Below is a small trained network, with its code and all its weights. Each question gives an input and a target symbol and asks what happens when units are switched off, that is, made to give their printed mean instead of their output.

import numpy as np


def w(rows, s, z=0):
    codes = np.array(rows[::2]) - 128.0
    scale = np.full(codes.shape[1], s)
    scale[-1] = z or s
    return codes * scale


def f(y):
    return y / 2 * (1 + np.tanh(0.7978845608 * (y + 0.044715 * y**3)))


def softmax(a):
    e = np.exp(a - a.max(-1, keepdims=True))
    return e / e.sum(-1, keepdims=True)


def log_softmax(a):
    a = a - a.max(-1, keepdims=True)
    return a - np.log(np.exp(a).sum(-1, keepdims=True))


def net(x, mask):
    ids = ['γδηλμσψω'.index(c) for c in x.split()]
    T = len(ids)
    res = E[ids] + P[:T]
    u = 0
    for l in range(3):
        r = res
        for j in range(2):
            rows = slice(2 * j, 2 * j + 2)
            q, k, v = (r @ M[l][rows].T for M in (Q, K, V))
            z = softmax(np.where(np.tri(T) > 0, q @ k.T / 2**0.5, -1e9)) @ v
            o = O[l][rows]
            res = res + np.where(mask[u + j], z, o[:, -1]) @ o[:, :-1]
        u += 2
        y = f(res @ A[l][:, :-1].T + A[l][:, -1])
        res = res + np.where(mask[u : u + 8], y, B[l][:, -1]) @ B[l][:, :-1]
        u += 8
    return log_softmax(res[-1] @ U[:, :-1].T + U[:, -1])


Q, K, V, O, A, B = {}, {}, {}, {}, {}, {}
E = w([
[67,197,172],'γ',
[101,132,103],'δ',
[92,163,194],'η',
[88,169,208],'λ',
[119,105,131],'μ',
[242,253,168],'σ',
[213,208,92],'ψ',
[116,76,97],'ω',
],0.012)
P = w([
[169,250,55],'0',
[112,113,185],'1',
[161,112,139],'2',
[72,156,68],'3',
[119,113,186],'4',
[195,113,143],'5',
[81,161,41],'6',
[131,107,172],'7',
[205,112,141],'8',
[52,200,38],'9',
[131,105,165],'10',
],0.014)
Q[0] = w([
[151,26,117],'L0H1',
[83,71,129],'L0H1',
[88,2,105],'L0H2',
[183,140,24],'L0H2',
],0.0077)
K[0] = w([
[217,143,83],'L0H1',
[188,95,254],'L0H1',
[88,55,157],'L0H2',
[102,173,87],'L0H2',
],0.0078)
V[0] = w([
[218,254,241],'L0H1',
[36,122,121],'L0H1',
[131,197,51],'L0H2',
[137,189,62],'L0H2',
],0.0053)
O[0] = w([
[206,70,67,255],'L0H1',
[4,147,84,101],'L0H1',
[169,245,101,223],'L0H2',
[115,209,254,216],'L0H2',
],0.0049,0.0067)
A[0] = w([
[69,150,181,127],'L0N1',
[184,110,238,176],'L0N2',
[154,211,77,119],'L0N3',
[238,197,155,107],'L0N4',
[146,81,178,163],'L0N5',
[139,187,2,242],'L0N6',
[107,1,116,3],'L0N7',
[183,74,45,101],'L0N8',
],0.0088,0.0035)
B[0] = w([
[146,187,69,131],'L0N1',
[147,18,5,183],'L0N2',
[173,114,154,202],'L0N3',
[234,196,121,249],'L0N4',
[112,14,142,136],'L0N5',
[109,189,253,198],'L0N6',
[155,109,27,128],'L0N7',
[118,180,148,132],'L0N8',
],0.0064,0.014)
Q[1] = w([
[54,144,78],'L1H1',
[73,121,2],'L1H1',
[37,142,79],'L1H2',
[64,62,168],'L1H2',
],0.0098)
K[1] = w([
[190,2,5],'L1H1',
[138,65,71],'L1H1',
[90,118,176],'L1H2',
[89,39,191],'L1H2',
],0.0055)
V[1] = w([
[102,148,193],'L1H1',
[143,204,210],'L1H1',
[166,223,136],'L1H2',
[241,255,164],'L1H2',
],0.0069)
O[1] = w([
[253,120,144,137],'L1H1',
[195,43,183,189],'L1H1',
[224,56,3,193],'L1H2',
[99,154,92,254],'L1H2',
],0.0051,0.055)
A[1] = w([
[78,234,178,61],'L1N1',
[188,104,72,251],'L1N2',
[159,32,128,29],'L1N3',
[100,114,72,113],'L1N4',
[223,152,109,28],'L1N5',
[40,180,178,4],'L1N6',
[135,254,77,61],'L1N7',
[59,24,173,60],'L1N8',
],0.0081,0.0031)
B[1] = w([
[205,30,120,131],'L1N1',
[1,184,170,252],'L1N2',
[129,118,141,172],'L1N3',
[173,16,117,133],'L1N4',
[151,101,147,251],'L1N5',
[151,187,83,129],'L1N6',
[52,86,194,171],'L1N7',
[159,45,54,132],'L1N8',
],0.0079,0.029)
Q[2] = w([
[124,125,52],'L2H1',
[65,134,172],'L2H1',
[86,7,15],'L2H2',
[130,120,160],'L2H2',
],0.012)
K[2] = w([
[108,247,98],'L2H1',
[122,112,94],'L2H1',
[78,201,177],'L2H2',
[175,146,118],'L2H2',
],0.014)
V[2] = w([
[186,13,36],'L2H1',
[253,56,62],'L2H1',
[78,208,200],'L2H2',
[72,180,206],'L2H2',
],0.0058)
O[2] = w([
[145,190,172,2],'L2H1',
[1,169,219,193],'L2H1',
[110,215,201,205],'L2H2',
[219,179,128,183],'L2H2',
],0.0082,0.0056)
A[2] = w([
[56,181,147,71],'L2N1',
[175,238,175,122],'L2N2',
[94,2,108,181],'L2N3',
[121,29,147,157],'L2N4',
[91,163,187,54],'L2N5',
[151,217,187,59],'L2N6',
[159,49,189,4],'L2N7',
[27,77,41,181],'L2N8',
],0.009,0.0047)
B[2] = w([
[229,75,207,157],'L2N1',
[55,140,56,254],'L2N2',
[62,143,10,205],'L2N3',
[167,147,72,183],'L2N4',
[109,4,248,170],'L2N5',
[46,64,1,223],'L2N6',
[242,51,132,148],'L2N7',
[42,215,148,171],'L2N8',
],0.0045,0.0084)
U = w([
[70,254,108,253],'γ',
[67,143,147,187],'δ',
[96,96,173,138],'η',
[96,78,175,122],'λ',
[115,31,122,36],'μ',
[180,123,151,112],'σ',
[149,141,140,149],'ψ',
[44,110,58,3],'ω',
],0.0098,0.0049)

Each question gives the input, a string of symbols that net reads in full, and the target symbol t.
The units are the heads (2 rows each of Q, K, V and O) and the neurons (one row each of A and B). Each row of codes is followed by its name. A weight is (code - 128) times the scale printed after its matrix; where a second scale follows, it is the last column's (O, A, B and U).
mask holds one flag per unit, layer by layer, with each layer's heads first. A switched-off unit (its flag False) gives its mean, the last column of its rows in O or B, instead of its output. The means were averaged over made-up inputs and are rounded, as every weight is.
A unit's drop is (log p(t) with every unit on - log p(t) with that unit switched off) / (log p(t) with every unit on - log p(t) with every unit switched off).
The circuit of an input: a set's keep is (log p(t) with only the set's units on - log p(t) with every unit switched off) / (log p(t) with every unit on - log p(t) with every unit switched off). Starting from the 12 units with the biggest drops (on a tie, the unit counted first), units are removed one at a time, each time the one whose removal leaves the highest keep (on an exact tie, the one counted first), for as long as the keep stays at least 0.8.
circuit, biggest first: the units of the circuit, biggest drop first
top k neurons: the k neurons with the biggest drops, biggest first
k most important neurons of layer l: the k neurons of layer l with the biggest drops, biggest first
heads that matter: for each layer, one digit per head in row order, 1 if its drop is at least 0.15 and else 0, layers parted by /
input ω λ ψ, target γ: circuit, biggest first	(L1H1)
input σ ψ λ ω γ μ ψ η δ, target ω: 3 most important neurons of layer 1	(L1N2, L1N4, L1N5)
input σ λ δ γ σ σ σ ω, target ω: circuit, biggest first	(L0N4, L2N3)
input ψ λ μ γ ψ λ, target μ: circuit, biggest first	(L0N6, L0N2)
input σ μ γ ψ ψ μ ψ ψ ψ, target ω: top 2 neurons	(L1N2, L0N4)
input ψ ψ σ, target μ: top 3 neurons	(L1N2, L0N2, L0N6)
input σ σ ψ, target ω: heads that matter	10 / 01 / 11
input σ μ σ, target ω: top 2 neurons	(L1N2, L0N2)
input σ γ σ λ γ μ, target ω: top 3 neurons	(L1N2, L0N4, L2N3)
input ω δ μ η λ σ γ σ ψ, target γ: circuit, biggest first	(L1N2, L2H1)
input σ σ μ σ ψ σ σ, target λ: top 4 neurons	(L1N7, L0N6, L0N2, L2N5)
input σ σ σ η, target γ: circuit, biggest first	(L1N5, L1H1, L2N8)
input ψ μ γ σ η σ, target μ: circuit, biggest first	(L0N6, L0N2, L2H1)
input η σ ψ δ, target γ: top 3 neurons	(L1N2, L1N5, L0N4)
input σ ψ γ σ σ δ ψ, target δ: top 4 neurons	(L0N2, L0N6, L1N7, L1N2)
input ψ ψ σ γ ψ σ ω σ ψ, target μ: top 4 neurons	(L0N6, L1N7, L0N4, L0N2)
input ψ η ω σ λ η, target μ: heads that matter	01 / 11 / 11
input σ μ ψ δ δ ψ σ, target δ: most important neuron of layer 0	(L0N2)
input η λ ω μ γ, target γ: top 4 neurons	(L0N6, L1N5, L0N3, L1N7)
input σ ψ μ, target ω: heads that matter	10 / 01 / 10
input σ δ ψ σ ψ σ μ λ σ μ γ, target γ: top 2 neurons	(L1N2, L1N7)
input ψ σ η μ, target γ: top 2 neurons	(L1N2, L1N7)
input σ σ σ ψ ψ λ, target ω: 3 most important neurons of layer 0	(L0N4, L0N2, L0N3)
input σ σ γ ψ σ ω η σ γ ψ, target δ: top 2 neurons	(L0N6, L1N7)
input σ γ γ, target ω: circuit, biggest first	(L1H2, L0N4, L0N6, L2N3)
input σ ω η γ ω σ μ γ μ σ, target λ: top 3 neurons	(L1N7, L2N5, L2N1)
